Here is a tiny trained network, its code and every weight. The questions are about switching its units off for an input and a target symbol, where a switched-off unit gives its printed mean instead of its output.

import numpy as np


def w(rows, s, z=0):
    codes = np.array(rows[::2]) - 128.0
    scale = np.full(codes.shape[1], s)
    scale[-1] = z or s
    return codes * scale


def f(y):
    return y / 2 * (1 + np.tanh(0.7978845608 * (y + 0.044715 * y**3)))


def softmax(a):
    e = np.exp(a - a.max(-1, keepdims=True))
    return e / e.sum(-1, keepdims=True)


def log_softmax(a):
    a = a - a.max(-1, keepdims=True)
    return a - np.log(np.exp(a).sum(-1, keepdims=True))


def net(x, mask):
    ids = ['ΞΨαβγδζηλμπστφω'.index(c) for c in x.split()]
    T = len(ids)
    res = E[ids] + P[:T]
    r = res
    for j in range(3):
        rows = slice(3 * j, 3 * j + 3)
        q, k, v = (r @ M[0][rows].T for M in (Q, K, V))
        z = softmax(np.where(np.tri(T) > 0, q @ k.T / 3**0.5, -1e9)) @ v
        o = O[0][rows]
        res = res + np.where(mask[j], z, o[:, -1]) @ o[:, :-1]
    y = f(res @ A[0][:, :-1].T + A[0][:, -1])
    res = res + np.where(mask[3:27], y, B[0][:, -1]) @ B[0][:, :-1]
    return log_softmax(res[-1] @ U[:, :-1].T + U[:, -1])


Q, K, V, O, A, B = {}, {}, {}, {}, {}, {}
E = w([
[121,150,169,111,113],'Ξ',
[106,172,144,128,101],'Ψ',
[105,158,112,137,106],'α',
[112,54,197,233,223],'β',
[76,149,133,112,107],'γ',
[135,130,123,138,113],'δ',
[74,146,155,57,141],'ζ',
[87,146,185,36,174],'η',
[70,151,126,58,131],'λ',
[149,141,127,133,97],'μ',
[197,134,124,177,54],'π',
[162,160,172,158,88],'σ',
[179,153,192,2,48],'τ',
[169,108,105,35,164],'φ',
[205,75,43,128,152],'ω',
],0.021)
P = w([
[20,98,121,175,45],'0',
[64,41,102,128,1],'1',
[99,5,93,126,5],'2',
[120,8,117,138,37],'3',
[140,30,135,139,59],'4',
[163,63,145,142,63],'5',
[189,62,170,141,71],'6',
[192,118,180,120,92],'7',
[211,141,188,108,105],'8',
[221,179,182,113,110],'9',
[236,207,188,97,115],'10',
],0.0074)
Q[0] = w([
[143,168,104,117,143],'h0',
[123,164,210,164,169],'h0',
[77,110,140,143,85],'h0',
[123,184,104,174,214],'h1',
[190,88,93,150,215],'h1',
[86,76,56,163,252],'h1',
[97,172,169,168,181],'h2',
[113,126,164,192,125],'h2',
[120,127,11,154,163],'h2',
],0.013)
K[0] = w([
[87,92,157,136,181],'h0',
[54,192,111,76,55],'h0',
[186,157,124,94,98],'h0',
[5,161,143,167,93],'h1',
[96,163,56,100,65],'h1',
[4,63,120,146,75],'h1',
[48,193,73,164,107],'h2',
[86,125,158,120,153],'h2',
[75,170,87,45,47],'h2',
],0.011)
V[0] = w([
[112,80,102,68,158],'h0',
[133,135,36,90,113],'h0',
[4,194,129,103,112],'h0',
[114,133,230,244,107],'h1',
[139,163,87,101,36],'h1',
[140,100,81,194,143],'h1',
[141,140,129,195,118],'h2',
[60,71,146,182,167],'h2',
[38,131,215,190,92],'h2',
],0.012)
O[0] = w([
[127,124,109,68,203,130],'h0',
[79,185,183,46,90,137],'h0',
[33,49,65,94,97,120],'h0',
[70,92,21,254,80,70],'h1',
[47,169,195,119,56,254],'h1',
[174,229,28,106,84,18],'h1',
[175,148,116,181,40,125],'h2',
[105,55,33,143,58,89],'h2',
[146,23,68,190,157,145],'h2',
],0.0079,0.015)
A[0] = w([
[114,97,127,135,199,230],'n0',
[140,115,104,166,156,106],'n1',
[75,123,99,114,115,7],'n2',
[103,164,89,161,144,113],'n3',
[71,111,127,207,219,138],'n4',
[139,181,89,177,113,2],'n5',
[77,59,160,139,67,172],'n6',
[106,170,133,102,104,106],'n7',
[141,174,96,120,178,74],'n8',
[129,40,180,145,144,85],'n9',
[178,112,139,55,86,129],'n10',
[159,98,90,82,41,65],'n11',
[154,87,105,89,67,35],'n12',
[138,175,137,69,135,69],'n13',
[152,76,124,98,180,72],'n14',
[105,97,106,64,174,57],'n15',
[134,60,89,95,171,167],'n16',
[65,250,107,153,108,121],'n17',
[162,172,169,137,139,73],'n18',
[82,115,191,81,154,160],'n19',
[103,141,164,184,154,53],'n20',
[188,100,106,148,154,81],'n21',
[26,182,136,99,67,59],'n22',
[192,104,176,150,95,60],'n23',
],0.011,0.0075)
B[0] = w([
[164,80,91,64,113,143],'n0',
[172,152,217,50,142,133],'n1',
[186,236,154,112,164,133],'n2',
[138,114,200,178,144,131],'n3',
[1,67,146,183,135,140],'n4',
[160,66,71,107,135,133],'n5',
[160,192,92,133,147,216],'n6',
[103,85,110,157,124,161],'n7',
[51,180,109,66,155,130],'n8',
[91,184,137,109,170,185],'n9',
[110,84,136,165,193,190],'n10',
[86,148,150,175,204,147],'n11',
[138,105,163,163,153,140],'n12',
[120,63,138,187,146,180],'n13',
[104,212,133,239,107,133],'n14',
[169,103,117,156,23,140],'n15',
[146,131,127,3,81,141],'n16',
[193,134,150,102,114,143],'n17',
[120,105,94,115,175,172],'n18',
[138,125,100,130,74,253],'n19',
[68,103,172,58,141,137],'n20',
[57,237,195,58,88,132],'n21',
[142,231,99,105,153,188],'n22',
[62,137,93,65,77,165],'n23',
],0.0091,0.037)
U = w([
[38,57,128,148,107,48],'Ξ',
[84,115,161,175,168,38],'Ψ',
[123,133,124,155,136,51],'α',
[107,81,125,107,109,46],'β',
[118,126,86,100,144,147],'γ',
[125,89,108,139,137,203],'δ',
[140,99,95,63,109,42],'ζ',
[113,65,112,96,72,101],'η',
[162,118,97,59,113,55],'λ',
[139,122,138,146,126,142],'μ',
[205,139,158,139,66,183],'π',
[97,97,180,205,67,169],'σ',
[89,136,230,98,59,120],'τ',
[130,1,191,141,84,254],'φ',
[230,111,162,87,195,152],'ω',
],0.0095,0.0076)

Each question gives the input, a string of symbols that net reads in full, and the target symbol t.
The units are the heads (3 rows each of Q, K, V and O) and the neurons (one row each of A and B). Each row of codes is followed by its name. A weight is (code - 128) times the scale printed after its matrix; where a second scale follows, it is the last column's (O, A, B and U).
mask holds one flag per unit, heads first, then neurons. A switched-off unit (its flag False) gives its mean, the last column of its rows in O or B, instead of its output. The means were averaged over made-up inputs and are rounded, as every weight is.
A unit's drop is (log p(t) with every unit on - log p(t) with that unit switched off) / (log p(t) with every unit on - log p(t) with every unit switched off).
The circuit of an input: a set's keep is (log p(t) with only the set's units on - log p(t) with every unit switched off) / (log p(t) with every unit on - log p(t) with every unit switched off). Starting from the 12 units with the biggest drops (on a tie, the unit counted first), units are removed one at a time, each time the one whose removal leaves the highest keep (on an exact tie, the one counted first), for as long as the keep stays at least 0.8.
units of the circuit, in order: the units of the circuit, biggest drop first
most important unit: the unit with the biggest drop
k most important neurons: the k neurons with the biggest drops, biggest first
heads that matter: for each layer, one digit per head in row order, 1 if its drop is at least 0.15 and else 0, layers parted by /
input Ξ τ γ π α γ τ φ, target φ: units of the circuit, in order => (n6; n22)
input γ φ Ψ, target φ: heads that matter => 010
input Ξ ζ Ξ τ φ γ Ξ, target φ: units of the circuit, in order => (h1; n22; n6)
input τ τ μ Ξ τ γ ω λ, target ω: heads that matter => 011
input α φ λ, target φ: 2 most important neurons => (n13; n6)
input α φ Ξ Ξ λ β λ λ τ ω, target τ: heads that matter => 100
input β τ λ γ π, target σ: units of the circuit, in order => (h2; h1; h0)
input Ψ α τ ω, target ω: units of the circuit, in order => (h0)
input μ δ φ γ σ, target φ: 2 most important neurons => (n22; n6)
input τ τ π ω τ ω τ ζ, target ω: units of the circuit, in order => (h1; n23)
input τ τ τ γ β Ξ, target γ: units of the circuit, in order => (h2; n6; n13)
input γ Ξ σ, target σ: heads that matter => 011
input γ δ τ π τ ω λ π φ γ, target φ: units of the circuit, in order => (h1; n6; n22)
input π ζ Ξ γ π τ π τ τ ω π, target ω: heads that matter => 011
input λ Ψ Ξ β φ, target ω: units of the circuit, in order => (h1)
input η π α, target π: heads that matter => 110
input τ Ξ β α Ξ γ τ τ, target Ψ: units of the circuit, in order => (h2; n11; n19)
input τ Ξ Ξ η ζ, target η: heads that matter => 111
input τ δ τ π φ τ π, target φ: heads that matter => 011
input φ τ β, target Ξ: most important unit => n4
input β μ α τ Ψ Ξ τ λ ω, target τ: units of the circuit, in order => (h0; n21; n6; n10)
input τ Ξ α δ π τ γ η γ ω Ψ, target ω: units of the circuit, in order => (h1; n19)
input ζ ζ τ τ π, target τ: heads that matter => 000
input τ γ α λ π τ τ γ Ψ μ π, target π: heads that matter => 010
